[-22   9  14  -2  -3  20  -5  25  25  12  -2  20 -28  -1  14   6  10  -5]  bir
[-28  12  18  -4  -9   4 -19  36   9   8  -5  24 -34  -5  32   7   2  -9]  bir
[-16  -6  13  -3   3 -13  -4  20  -1   8  -4   4 -23  -3  47  -1  12 -12]  bir
[  1  -2  -2   0   1   8  -4 -43   2 -30  10  17  -5  -3  -8 -18 -12  -1]  rakid
[-15  -2  15   0  -1   5   0   4  28  19   4  22 -24   7 -14  24  -4  -7]  nez
[-16   9  18  -6  -5  -9  -4  73 -12  30   5  15 -12   0  54  10  13  -5]  Dalom
[-20  13   7  -2   1  20 -22  -6  -5 -20 -21  17 -21  -9  26 -23   7  -4]  rakid
[ -8   2  11  -7  -2   6  -7 -15  13 -10   6  29 -20   4   1   6  -6  -7]  rakid
[-10  -2  14  -3  -9   3 -11  20  10  20  -1  33 -26   9   6  37   2  -9]  bir
[-13   8  14  -5  -6  22  -9  36  -1  26 -17  15 -16  10  20  10  29   1]  bir
[-39  37   5   1 -22   4 -13  33  27  -1  -4   9 -20 -15  -3  -9 -15  -9]  bir
[-30   9  15  -2  -1  -5 -12  46  21  24 -24   8 -35   1  13  23   3 -13]  bir
[-11   0  -4   9   8  24 -21 -61  18 -32 -11  21 -22   4 -19 -13  -5  -6]  rakid
[-15   8   6  -3  -2  19 -21  -3   2   0  -6  12 -20   0   2  -7   4  -6]  rakid
[-12  -9  17  -3   2   6  -5  13  14  21   3  25 -32  11   6  29  10  -7]  bir
[-26  -2  22  -6   0   5  -8  25  19   8   6  23 -36  23  44   1  14 -10]  bir
[-22   7  12  -4  -4  22  -9   0  24   8  -4  27 -28   2   3   6   7  -5]  bir
[-40  16  13  -4  -4   0 -10  54  32  16  -2  13 -25  -9  16   8  -2 -10]  bir
[-22   3  13  -1  -4   6  -2   6  27   8  10  23 -28   3   5  19   2  -9]  bir
[-11  10  10  -3  -5  26   2  12  24   9  -3  14 -17   8   1  14  15   3]  bir
[-22  11  11  -5  -7  29 -20  18  10  10 -22  28 -27   4   5  11  14  -4]  bir
[-11  -4   6   1   6  12  -2  -6  18   3 -12   4 -26   9   2   6  13  -7]  bir
[-22   4  12  -3   0   6 -16  19   9  12 -14  19 -28   2  18  11  10  -7]  bir
[-26   5  17  -5  -2  19  -7  41  14  21 -20  14 -26   4  37   6  27  -3]  bir
[ -7  10   4  -5  -5   7   6  42  26  37   0  -3   1  -7 -35  42   2   5]  nez
[  3 -16   7  -2   2  -7  -2  14  -1  16  -6   2 -17   9  18  17  14  -5]  bir
[-20  15  10  -4  -5  11 -19  39   3  14 -18  11 -21  -2  22   5   7  -7]  bir

[-32  43  10  39 -66  -3 -27  -7   6 -15 -21 -12   1  -5 -42 -17 -21  -6]  <85>
[-21 -31  45  43  10  -6  -6  -4  24  21  -3 -18 -13   2  55 -28  -2 -22]  <85>
[ -7   0  -6  10  -2  -6 -13 -11  17  26 -12  -7 -10   3  -6  -6 -24 -13]  <79>
[-15  45  -8  12 -29   6 -16   6   4  -7  -4   5   5  11 -28  -2 -22  -3]  <85>
[ -8  47 -25 -17 -23  18  -9  16  -2  -7   8   5   9  18 -14   8 -22   9]  <85>
[-23   5  -6  17 -40  -2 -16 -13  32   4 -18 -11   0  -6 -29  -9 -31 -13]  <79>
[-11  53  -3  25 -25   5 -30  -5   1  -7  -8 -14   6   3 -16 -15 -39   5]  <85>
[ -5  18   7  20  22   6 -24   2  -1   0  10 -14   2   9  57 -19 -10  13]  <85>
[-36 -24  27  37  23 -11 -12  -5  11   9  -8  -5 -20  22  74 -29  -5  -6]  <85>
[  1   6  -5  10 -13   1 -15  -7  22  27 -13  11  -7  -1 -36  10 -21 -26]  <79>
[-35  49 -10  34 -53  28 -32  -5   9  -6 -13 -18  -9  24   0 -26 -29   7]  <85>
[-11  19   6  33   8   3 -25   6   0   1  -1  -6   3  16  44 -31  -9   9]  <85>
[-11  48 -25  12 -26  11 -23  -7   7  -3  -7 -22   4  18 -20 -24 -32   1]  <85>
[-21 -37  28  40  30 -12 -21 -14  34  19  -5 -23 -14   0  66 -31 -31 -17]  <85>
[-17 -16  16  17  50   2 -10  -7  32  15   0 -15 -13  14  91 -21 -20  -3]  <85>
[  3  18  15  17  39  15  -8  -1  -4  16  29  -7   8  -5  64 -25 -11   6]  <85>
[-13  29  -8  13 -34   7 -10   0  -6  -8  -5 -10  -5   7 -21  -3 -14   1]  <85>
[ -5 -10  -6   9   8  -2  -7 -12  17  31 -32  -5  -7 -16  -8   2 -26 -17]  <79>
[-26   3 -12  10 -27   6 -14 -14  17   7 -12  -3 -11   6 -16  -5 -27  -9]  <79>
[  9  23 -10  15   6 -16 -38 -17  25  37 -11 -18  -4 -20 -31   2 -36 -27]  <79>
[ -4  51 -13  23 -38   4 -16 -11   0  12  -9  -8   7  -9 -44  -4 -32 -13]  <85>
[-11  -4  11  -2  -7  19  -2  16 -10 -24  11  10   1  20  32 -23  15  19]  <85>
[-20  34 -11  -1 -17  13 -20   9   8  -7  -2 -13   4  20  11 -23 -31  22]  <85>
[  7  16  11  11  32   0  -6   2  -6  -1  12 -10   8   8  44 -15  -3  10]  <85>
[-17 -22  20   8  18  -6   0   6   7   1   0 -13 -16   0  56 -19 -10 -16]  <85>
